cols: W X Z D N K V B Q
[-1.51 -0.92 -2.30  0.19  4.32 -1.31  4.07  1.51 -1.00] = S
[-1.51 -0.92 -2.30 -5.33  4.32 -1.31  4.07  1.51 -1.00] = T
[-3.40 -4.86 -1.10  0.43 -0.66 -3.68 -0.48  0.71 -0.11] = U
[ 0.86 -3.00  0.80  2.55  3.85  8.26 -1.82  1.15 -2.70] = G
[ 0.82 -4.36  1.30 -2.64 -0.22 -3.94 -2.16 -2.73  2.07] = M
[ 0.35  4.03 -0.25 -1.68 -1.88  0.45  3.33 -5.27 -0.17] = F
[-1.38 -0.57 -1.98  0.00  3.86 -0.70 -0.60  0.82 -2.22] = C
[-7.16  1.27  4.41  3.89 -1.29 -3.05 -0.52  4.69  0.41] = E
[-1.51 -0.92 -2.30  0.19  4.32 -0.25 -0.27 -1.03  0.09] = P
[ 0.86 -3.00 -1.51  2.55  3.85  8.26 -1.82  1.15  1.64] = R
start: [ 0.45  3.33 -5.27]
F, 6
back: [-1.10 -4.86 -3.40]
U
both S R: 
[-1.51]
col: [-1.10  0.80  1.30 -0.25 -1.98  4.41 -2.30 -1.51]
Z
start: [-1.51 -0.92 -2.30  0.19  4.32 -0.25]
P, 1

cols: nim zilad Lutad gis
[-0.36  5.18 -4.45  0.79] = J
[-1.08 -1.09 -0.36  0.90] = L
[-1.09  5.18 -1.09  0.90] = A
col: [ 5.18 -1.09]
zilad
both J L: 
[-0.36]
both J A: 
[5.18]
both L J: 
[-0.36]

cols: gino Mukov fab nek
[ 9.02  6.41  2.94 -3.95] : bave
[ 8.06  4.28  2.09 -0.54] : Lobef
[-4.03 -7.48 -0.91 -4.52] : birud
back: [-3.95  2.94]
bave
start: [ 2.94 -3.95]
bave, 3

cols: Nur varop veke Daseg
[ 4.89 -5.83  7.56  0.35]  pofot
[ 1.63  1.09 -0.20  1.09]  dab
[ 3.26 -0.55  8.62 -0.89]  Fak
[ 3.12  1.09 -3.98 -0.20]  gube
[-5.87 -2.79 -6.99 -0.53]  kenor
[-0.37  0.57  3.64 -0.15]  rupaf
[-0.56  8.62 -7.16 -0.92]  Gep
back: [-0.20 -3.98  1.09]
gube
col: [-0.20 -0.53]
Daseg
col: [-5.83  1.09 -0.55  1.09 -2.79  0.57]
varop
which: [-0.37  0.57  3.64 -0.15]
rupaf
back: [ 8.62 -0.55]
Fak
start: [-7.16 -0.92]
Gep, 3

cols: Kuv tar Budop lopet gotab gul zeged
[ 0.43 -4.99 -0.07  1.00  1.23 -2.10  2.01] -> ginag
[-0.42  7.30  1.24 -1.81 -0.28 -0.07  2.69] -> vete
[-0.59 -7.52 -2.63 -0.36  1.13  2.66 -0.59] -> manad
[-0.25 -4.64 -0.11 -0.02  0.10  1.53 -0.27] -> Kopav
[-0.20 -5.34 -5.00 -0.80 -0.62  3.77  0.29] -> vem
[ 0.58 -3.19  0.41 -1.99 -0.38 -1.53 -0.43] -> gada
[-0.22 -5.00  0.43  3.18 -0.04  1.63  1.80] -> lal
[-1.11  3.78  0.75  0.23 -0.30  2.61 -1.06] -> Fep
[-0.28  5.86  0.30 -3.74  1.53  1.85  2.08] -> kivun
col: [-0.22 -1.11]
Kuv
both lal vem: 
[-5.00]
back: [ 2.66  1.13 -0.36 -2.63 -7.52]
manad
start: [ 0.43  3.18 -0.04]
lal, 3

cols: dos sinut Lol Fiv kove pimeb navok Sokol Nar nodo
[ 0.23 -3.56  0.26 -2.36  2.90 -4.40 -6.35 -6.58  4.51  2.06] : dodib
[-2.36 -3.56  0.26  0.23 -0.21 -3.75 -2.67 -3.55 -0.68  0.62] : sido
[ 3.78  2.31  0.87  3.38  3.97  2.06 -0.19 -2.75  2.48  3.42] : pon
[-0.15 -1.53 -3.56 -3.08 -1.03 -1.47  2.06 -0.07 -1.85 -0.84] : gitev
[ 0.38  3.56 -3.53 -2.86 -2.48  4.27  4.49  4.65 -3.23 -4.69] : somi
[ 3.58 -3.53 -2.86 -2.48 -8.64 -4.94 -3.82  2.09 -6.21 -8.04] : Fazu
start: [ 3.56 -3.53 -2.86 -2.48]
somi, 2
back: [ 0.23  0.26 -3.56 -2.36]
sido
which: [ 3.58 -3.53 -2.86 -2.48 -8.64 -4.94 -3.82  2.09 -6.21 -8.04]
Fazu
start: [-0.15 -1.53 -3.56 -3.08 -1.03 -1.47  2.06 -0.07]
gitev, 1
col: [0.38 3.58]
dos

cols: Fure ruma Zino Keten
[ 0.44 -1.58  2.15 -1.89] = sen
[ 1.07 -1.58  0.03 -6.52] = peli
[ 1.56  0.76 -0.34  0.02] = Duzed
[-0.08 -0.37  0.80 -3.19] = bopo
[-1.25  0.03 -0.14 -2.28] = pupos
[-0.21  1.38  0.37  1.79] = kude
[ 0.29 -1.57  0.83  3.57] = libe
[ 1.15 -2.06  0.53  8.39] = zak
back: [ 0.83 -1.57]
libe
both pupos peli: 
[0.03]
start: [-1.57  0.83  3.57]
libe, 2
back: [1.79 0.37 1.38]
kude
both sen peli: 
[-1.58]

